What each symbol does to the nodes:
bo: Zaf->Zam, Dap->Tel, Mig->Lil, Fef->Fus, Pul->Kob, Biz->Bib, Pav->Tor, Led->Tor, Ves->Rud, Gek->Vef, Kib->Raf, Vod->Ket, Sib->Zam, Bom->Pav, Pas->Luv, Raf->Biz, Fut->Poz, Vef->Fam, Bib->Fef, Vem->Zeg, Tor->Mam, Rud->Ves, Kob->Bip, Mam->Piv, Ser->Gal, Reb->Lol, Tun->Vod, Lil->Tik, Fam->Vef, Tov->Pas, Gel->Poz, Kot->Mam, Vam->Gel, Ger->Vom, Gez->Dap, Zeg->Mam, Duf->Kib, Sif->Kot, Zam->Lud, Gal->Bes, Piz->Gek, Bip->Fut, Poz->Siv, Lol->Vam, Fus->Zam, Luv->Pav, Sak->Kob, Tik->Gek, Tel->Ger, Bes->Sak, Ket->Duf, Lud->Kib, Siv->Vef, Mub->Zaf, Vom->Tun, Piv->Sib
bu: Zaf->Bom, Dap->Pul, Mig->Pas, Fef->Lud, Pul->Fut, Biz->Fus, Pav->Piv, Led->Pav, Ves->Tel, Gek->Lol, Kib->Bib, Vod->Gez, Sib->Gek, Bom->Mam, Pas->Ser, Raf->Fef, Fut->Vam, Vef->Pul, Bib->Zam, Vem->Tor, Tor->Sib, Rud->Dap, Kob->Fut, Mam->Mig, Ser->Piz, Reb->Vef, Tun->Duf, Lil->Luv, Fam->Kob, Tov->Sak, Gel->Rud, Kot->Zaf, Vam->Siv, Ger->Vod, Gez->Dap, Zeg->Sif, Duf->Biz, Sif->Mub, Zam->Kot, Gal->Gek, Piz->Fam, Bip->Lol, Poz->Piz, Lol->Ves, Fus->Sif, Luv->Gal, Sak->Bes, Tik->Bip, Tel->Bib, Bes->Vef, Ket->Raf, Lud->Zeg, Siv->Gez, Mub->Fef, Vom->Ket, Piv->Lil
ra: Zaf->Zeg, Dap->Ves, Mig->Piv, Fef->Ket, Pul->Fam, Biz->Kib, Pav->Vem, Led->Duf, Ves->Dap, Gek->Piv, Kib->Ket, Vod->Vom, Sib->Mub, Bom->Led, Pas->Lil, Raf->Duf, Fut->Kob, Vef->Piz, Bib->Raf, Vem->Zaf, Tor->Bom, Rud->Poz, Kob->Tik, Mam->Pav, Ser->Lol, Reb->Bip, Tun->Dap, Lil->Sib, Fam->Gek, Tov->Mig, Gel->Lol, Kot->Lud, Vam->Reb, Ger->Dap, Gez->Bip, Zeg->Sif, Duf->Biz, Sif->Zam, Zam->Fef, Gal->Sak, Piz->Gal, Bip->Bip, Poz->Vam, Lol->Vam, Fus->Bib, Luv->Tov, Sak->Pul, Tik->Vef, Tel->Gez, Bes->Lol, Ket->Tun, Lud->Fus, Siv->Poz, Mub->Kot, Vom->Tel, Piv->Tor

The rows follow the links: the fewer symbols apart two nodes are, the more alike their rows tend to be.

Each row is also shifted at random along 4 hidden directions that mean nothing.

Some nodes, each with a row of numbers:
Kob
[ 16,   9,   8,  10,  13,  13,   8,   1,  15, -11,  27, -16,   3,  10,  -8, -14,   7,  -7,  -4, -11,  -7,  12,  12, -27, -22, -31,  30, -25,  18, -21,   8,   5,   7,  -4, -17,  -6, -24, -14, -11, -10, -10, -22,  20,   0, -13,   5,  -8,  16,   6,   9, -25, -22,  -2,  32,  14,  -6,   3,  17,   8,  -5, -27]
Vef
[ 15,  -8,  -4,   2,   0,   7,  -8,   4,  -9, -17,  21,  -7,  -8,   6,   3,  21, -15,  13,  -6, -15,  11,   6,   9, -20, -11,  -9, -17, -11,   1,   2,  12,   4,  15, -14, -25,   9, -19,  -4,   7,  -2,   7,  -3,   8,   2,  -3,   8,  14,  16,  12,  -4, -10, -35,  18,  26, -19,  -1,  14,   7,  -2,  17,  -4]
Piv
[-20,  17,  19,  -1,  10,  -9,  -5, -12,   2,  16,  -4, -20, -27,   4,   2,   4,  10,  26, -15,  12,  16,  17,   0,  -5,  16,   2, -16,  -5,  -1,  -6,  -8,  13,  12,   5,  16,   8,   8, -13, -22,   1,  -3, -11,  13,  -8,   2,  14,   4,   2,   3,  15, -18,   9,  -5,   7,  22,  -2,   8,  -9,  18, -16,  13]
Pav
[ -1,  23,  14,   5,  -5, -11,   4,   4,  17,  28, -11, -14, -13, -10,   1,   1,  25,  12,  -7,  -2,   3,  17, -16,   0,  24,  18,   3,   9, -22,   5,  -5,   1,   2,   3,  18,  -5,   9, -34,  -9,   3, -16,  -3,   8, -24,  -9,  -3,  11, -12, -20,  10,  13,  16,  -5,  11,  30,  15,  -5, -16,  24, -21,   0]
Reb
[  1,  21,  10, -13,  10,  -7,   8,  -3,  18,  13,  -2,  -9,  -8,  16,   5,  24,   6,  -4,   8,   8,  -7, -15,  12, -12,   4,  25,  30,  -5,  -7,  21,   9, -12, -10,  -8,   4,   0, -27,   6,   0, -11, -10, -19,   9,  -4, -22,   3,   2,   8,  23, -12, -16, -17,   2,  -3,  -6, -13,  -2,  -4, -29,  12,  -9]
Pul
[ 15,   0,  -3,  13,   1,  31,  -4,   7,  -3, -19,  31,  -2,  21,   8,  -9, -11,  -9,   1, -23, -18,  -1,   1,  21, -13, -23, -31,  -6,   6,   8, -25,   0, -12,  25,   6, -30,   8, -12,  -5,  -5,  16,   5,  -2,  18, -15,  -5,  13,  -6,   0,   9,   0,  -3, -39,  11,  31,   0,  13,  15,   2,   9,   3, -23]
Pas
[-22,  -5,  -5,   9,  17,  10,  -2,   7,  -9,   0, -20,   0, -15,   4,  -7, -11, -16,  11,  -6,  23,  -9,  10,  11,  -7,   4,   2, -30,  -1,  -1,  -4,  -2, -22,   0,   8,  -3,  -6,  23,  13, -27,  10,   0,  -9,  -6, -18,  23,  37, -10,  -6,  22, -16, -22,   7,  10, -23,  15,  -8,   3, -16,  -6, -10, -16]
Fam
[ 11, -11,  -3,  10,  11,  13,  -9,  13,  -2, -24,  23,   7,  -1,   4,  -7,   5,   5,   1,   2,  -9,  18,   7,  10, -37,  -3,  -9, -13, -33,  -8,   4,  20,   2,  21,  -6, -38,  -6,   9, -12,   6, -10,  15, -25,  -7,   0,   9,   5,  21,  45,   6, -15, -23, -13,   8,  10, -26, -17,   6,   7,  10,  23, -12]
Ket
[ -1, -15, -37, -22, -25, -13,   2,   0,  -6, -10,   8,  13,  15,   3,  20, -14, -16,  -7,  12,  22, -12,  12,  -5,   9,   0,   7,   5,  36, -11,  -5, -18,  14,   0,  20,  12,   8,  -6,  11,  11,  18,  20,  14,  -7,   1, -11, -16,  -8, -23,  -8,  -5,  25,  -1,   0,  -6,  15,   4,   1,   0, -25,   5,  20]
Zam
[-14,  -4,  11,   3,   8,  -3, -13,  -1,   0,  20,  33,  25,   4,   4, -10, -29,   1,  11, -11, -18,  -8, -32,  58,   8,   9,  13,  18,  24, -22, -13, -14,  -7,   2,  22,  -1,  24,  -4,   2,  16,   2, -25,  18,  -4, -15,   9,  -2,  -3, -10,   6,  27,  28,  -8,  -5,   7,  -8, -20,   0,  10,  -6,  18,  13]
Tik
[  6,  14,   5,  -4,   1,  -1, -12, -10,  13, -12,  16, -31, -24,  -3,  18,   7, -27,   6,  13,  15,   4,  13, -26,   6, -29,  -2, -16, -21,  -1,  -3,  11,  17,   8,  -3, -21,  14, -15,   7,  11,  -8,  -2,  -9,   9,  29,  -5,   2,   9,   9,  40,  14, -19, -26,  -5,  -8,  -9,   4,  11,  -5, -17,  -4, -12]
Sak
[ 17, -19, -15,  15,  17,  36,   4,  20,  -3,  -9,   2,   7,   5,   3,  -2,  -8,  -7,  -7, -18,  -2,  -9,  -3,  25, -22,   7, -22,   5,  -1,   4,  -2,   7, -24,   3,  -3, -15, -11,   4, -19,  -6,  10, -14,  -7,  -3, -34,  13,  21,   8,  -4,   0, -10, -11, -22,  25,   8,   3,   2,   4,   1,   4,   2, -42]
Gal
[ 14, -26,  -8,  12,   5,  15,  14,   3, -10, -11, -15,  -6, -28,   0,  13,  19, -17,   3,   0,   2,  -3,  11,   0,  -8,   9, -21,  -8, -26,  33,   2,   7,   3, -11, -45,  -1, -16, -18, -19,   0, -21, -17,   1,  -7,  -5,  13,  21,  19,   5, -20,  11, -14,   7,  24,  13,  -5,   0,   0,  14,   9,  -3, -20]
Tel
[-12,   1,  -5, -21,   9,  53,  -5,  -8,  -8,   2,   2,  21,  39,  41,   1,   3,   0,  -8, -52,   5,   1, -16,  38,  -4,  13, -20,   4,  43,  -3, -19,  -9,  -3,  18,  32,  15,  -4,   3,   2,   5,  39,  26,  -1,   9, -24,  10, -14, -13,   2,  11,  -2,   5, -11,   5, -11,   2,  15,  20, -13,   1,  21,  18]
Vom
[ -1,  -7, -20,  -4,  -2,  -1,   4,  10,   9, -19, -15,  12,  25,  13,   2,   3,   4, -21,  21,  26,  -2,  20, -22, -12,  -5,   0,   5,  -5, -10,  10,  -4,  25,  -4,  24,  13, -24,  20,  -2,  19,  -2,  33, -28, -20,  18,   9, -30,  13,  20, -11, -17,  -3,  28,   2, -45,  -3,   8, -11,  -4, -18,  17,   7]
Mam
[-11,   0,  15,  13,   7, -19, -15, -23, -10,  -9, -14, -27,   0, -17,  -2,  -7,   0,  14,  -7,  -4,  15, -15, -15,   1,  -1, -12, -45, -26,  42,  27, -16,  11,  -8,  11,   0,   3,  48,  -7, -28,  10,  13,  13,  -3,   5,   5, -12,  21,  -2,  12,  11,  -9,   4,   0, -13,   6,  22,   8,  -1,  38, -33,  -7]
Zaf
[  0,   6,  26,  22,   3, -18,  -3,  -6,  15,  18,   8,   2,   9, -17, -11,  -8,  13,   8,   5, -26,  -2, -14,   8,   7,  -1,   9,  15, -11,  -1,  10, -17,  13, -21,   6,   9,   9,   5, -22,   8, -23, -25,  13,   1,   1,   1, -18,  18, -14, -10,  27,  28,  14,   0,   4,   4,   2, -12,  10,  15,  -9,   4]
Bom
[  2,  14,  10,   5,  -9, -17,  -6,   4,  16,  15, -13, -13,  -1, -20,   0,   2,  19,   3,   2,  -7,  13,   3, -28,   3,  15,  19,  -8,  -1, -15,  23,  -7,   4,  -4,   5,   6,  -4,  28, -26,  -1,   4,  -3,   5,  -3, -13,  -9, -19,  23,  -8,  -8,   6,  18,  11,  -5,  -2,  13,  16,  -5, -20,  25, -17,   2]
Sif
[ -6,  -2,   9,  21,   8, -10, -20,   5,   8,  13,  22,  25,  16,  -6, -18, -18,  -1,   9,   6, -15,  -7, -30,  31,   7,  -8,  27,  12,  11, -42,  11,  -8, -15, -10,  32,  -8,  14,  19,   3,  27, -12, -17,  10, -18,  -6,  11, -11,   8,  -8,  16,   5,  33,   1,   0, -18, -17, -12, -10,  -2,  -7,  18,   3]

Start here and follow the symbols in turn, left to right. Where do you end up?
Answers are names.
[  5,  -7,   7,  -3,   2,   1,  -4,   5,   5,   0,  -2,  -7, -40,   2,  12,  27,  -1,  10,  13,  -1,  22,  22, -14, -18,   9,  10,  -9, -34, -18,  12,  23,  18,   9, -26, -10,  -7, -13, -19,  20, -26,  -4, -22, -11,  16,   8,   5,  29,  39,   1,   0, -21,   6,   5,  -1, -22, -21,  -1,   5,  -4,  13,   6]
bo bu ra -> Fam
[-27,   4,  21,  -3,  10, -10, -21, -24,  -9,   6,   7, -15, -26,   3,   4,   3,  -3,  25, -13,   3,  20,  -6,  10,   1,   8,   4, -35, -18,  10,   6,  -6,  17,  11,   7,   2,  14,  16,  -8, -12,   2,   4,  -1,  -4,   9,  14,   3,  15,  18,  27,  20, -14,   2,  -5, -10, -10,  -9,  11,  -2,  14,  -3,  17]
bu bo bu bu -> Fut
[ 10,   8,   2,  13,   3,  -9,   2,   7,  13, -20,  17, -13,  15,  -7, -15,  -6,   3, -11,  21,  -6,  -6,  -1, -14, -19, -37,  -8,  10, -27,  15,   2,  11,  -2,   0,  -1, -28,  -5,  -2,  12,  -9, -14,   6, -17,  10,  19, -16,  -2,  -8,  13,  19, -22, -22, -20,  -8,   4,  -3,  -3,  -5,   7,  -4,  -8, -24]
bo bu bu bo -> Vef
[ -6,  10,   0, -11,   1,  26,   1, -14,  -5, -15,  -5,  -8,  33,  26,   3,  14, -11, -18, -20,  10,  -1,  -5, -10,   7, -28, -25, -11,  11,  27,  -8,  -4,  14,   3,  20,   2,  -3,   4,  21,   1,  19,  35,   2,  12,  22,  -7, -25, -11,   0,  23,  -8,  -6, -12,  -4, -19,  -5,  31,  18,  -5,  -6,   3,  11]
bu bu bu bo -> Poz
[  3, -15, -38, -23, -33, -20,   2,   8,  -6, -15,   2,   3,   0, -29,  28, -18, -21,  -9,  30,  21,  -5,  10, -31,  25,   6,  20,  -5,  29, -25,   4,   2,  -3,   8,   3,   2,   7,   6,  12,  18,  28,   3,  28, -14,   6, -13, -15,  -7, -21, -13,  -7,  24,  -7, -11,  -7,   1,  -2,  -6,  -7, -17,  -3,   8]
ra ra bo -> Raf
[ 14,  25,  11,   3,  -2, -27,  13,  16,  21,  12, -17,   5,  -6,  -1, -19,  30,  27, -14,  40,  -6,  -6,   3, -30,  -7,  -6,  36,  32, -23, -19,  23,  19,  -9, -22, -20,  -2, -19, -24,  13,   0, -39,  -8, -26,   2,  20, -25,   2,  -8,  17, -10, -30, -12,  19, -10,  -1, -10, -18, -27,  -1, -24,  10,  -1]
bu bo -> Vef
[ -1,  17,  17,  -5,  18,  -7,  10, -14,  20,  -5,   2, -30, -10,   4,  12,   4,   3, -20,  27,  11,  -3,   1, -27, -12, -28, -21,  26, -49,  37,  16,   8,  19, -12, -16,  -6, -13,  -8,   5,  -6, -17,  -3, -24,   8,  33, -17, -16,   5,  17,  24,   4, -37,  -4, -16, -14,  -5, -12,  -7,  11, -13, -13, -22]
bo bo -> Poz
[  0,   7,   6, -10,  -9,  -9,   5, -11,   1,  11,  -4, -17,  -1,  -6,  11,  -2,  22,   8, -21,  -6,  10,  -1,  -4,  -5,  28,  -5,  -7,  11,  16,  11, -14,   2,  10,   1,  15,  -1,   9, -31, -19,  25,  -1,  11,  13, -22, -11, -10,   4, -11, -18,  14,   9,  -4,   3,  27,  26,  16,   9,  -1,  33, -25,   1]
ra bo bu -> Bib
[ -1,  12,  11,  -3,   4,  29,   1,  -3, -12,  -3, -21,  13,  13,  15, -23,  20,  20, -17, -22,  -9,  13, -17,  -6,   7,   6,  -9,  -7,   4,   1,   3,  18, -25,   5, -16,  -9, -17,  16,  15,  -5,  12,  17,  -2,  -5,   5,   0,  -7, -17,  25,  -5, -18, -14,  11, -16,  -3, -23,   4,  -2,  -5,  15,  13,   9]
bu bo ra -> Gez
[ 25, -14,  -5,  10,   2,  22,  21,  10,   2,  -2,  -6,  -6, -20,   3,  16,  16,  -9,  -3,  -9,  -8, -13,  11,   4,  -5,   8, -18,  22,  -9,  17,  -9,   8,   0,  -9, -36,   6, -10, -37, -24,  10, -18, -29,   5,   8, -15,   3,  15,   7, -16, -21,  10,   0, -12,  24,  26,   5,   4,   0,  10,   4,  -6, -29]
bo ra bu -> Fut
[ -9, -19,  -8,  -9,  -2, -15,  -8,  -6, -13,  -1,  25,  17,  -1, -16,   7, -30, -11,  -2,  14,  -3,  -1, -20,  24,  19,   2,   4,  12,  14,  -2,  -6,  -8,   2,  -2,   8,  -2,  18,  -8,  14,  13,  11, -10,  21, -15,   7,   1,  -5, -11,  -6,  -5,  21,  17,   3, -14,   2, -14, -25,  -6,  15,  -8,  12,  13]
bo ra bo -> Fef
[  2,  14,  16, -13,  23,  12,  20,  -8,   3,  20, -12,   2, -15,  28,   2,  33,  34,  -7, -15,  -6,  -6, -21,  36, -28,  25,  -3,  39, -14,  27,  12,  10, -12, -12, -26,  16, -15, -34,  -4, -21, -11, -13, -28,  13, -28, -15,  15, -10,  22,   0,  -6, -35,  -5,   7,  15,   0, -21,  -1,  16,  -9,  15,  -4]
bu ra bo -> Tel
[  7, -15, -12,   0,  -5,  10,  -5,   8, -10,  -3,  12,  18, -10,  15,  -1,  29,  -8,  25, -22, -12,  11,   1,  26, -17,  13,  17, -22,  17, -25,  -5,   7, -16,  15,  -2, -10,  12, -24,  -8,   5,  -2,   3,   6,   8, -24,  12,  30,   7,   3,   2,  -4,   4, -33,  29,  26, -11,  -1,  15,  -4,  -5,  27,   2]
bu bu bu bo -> Poz
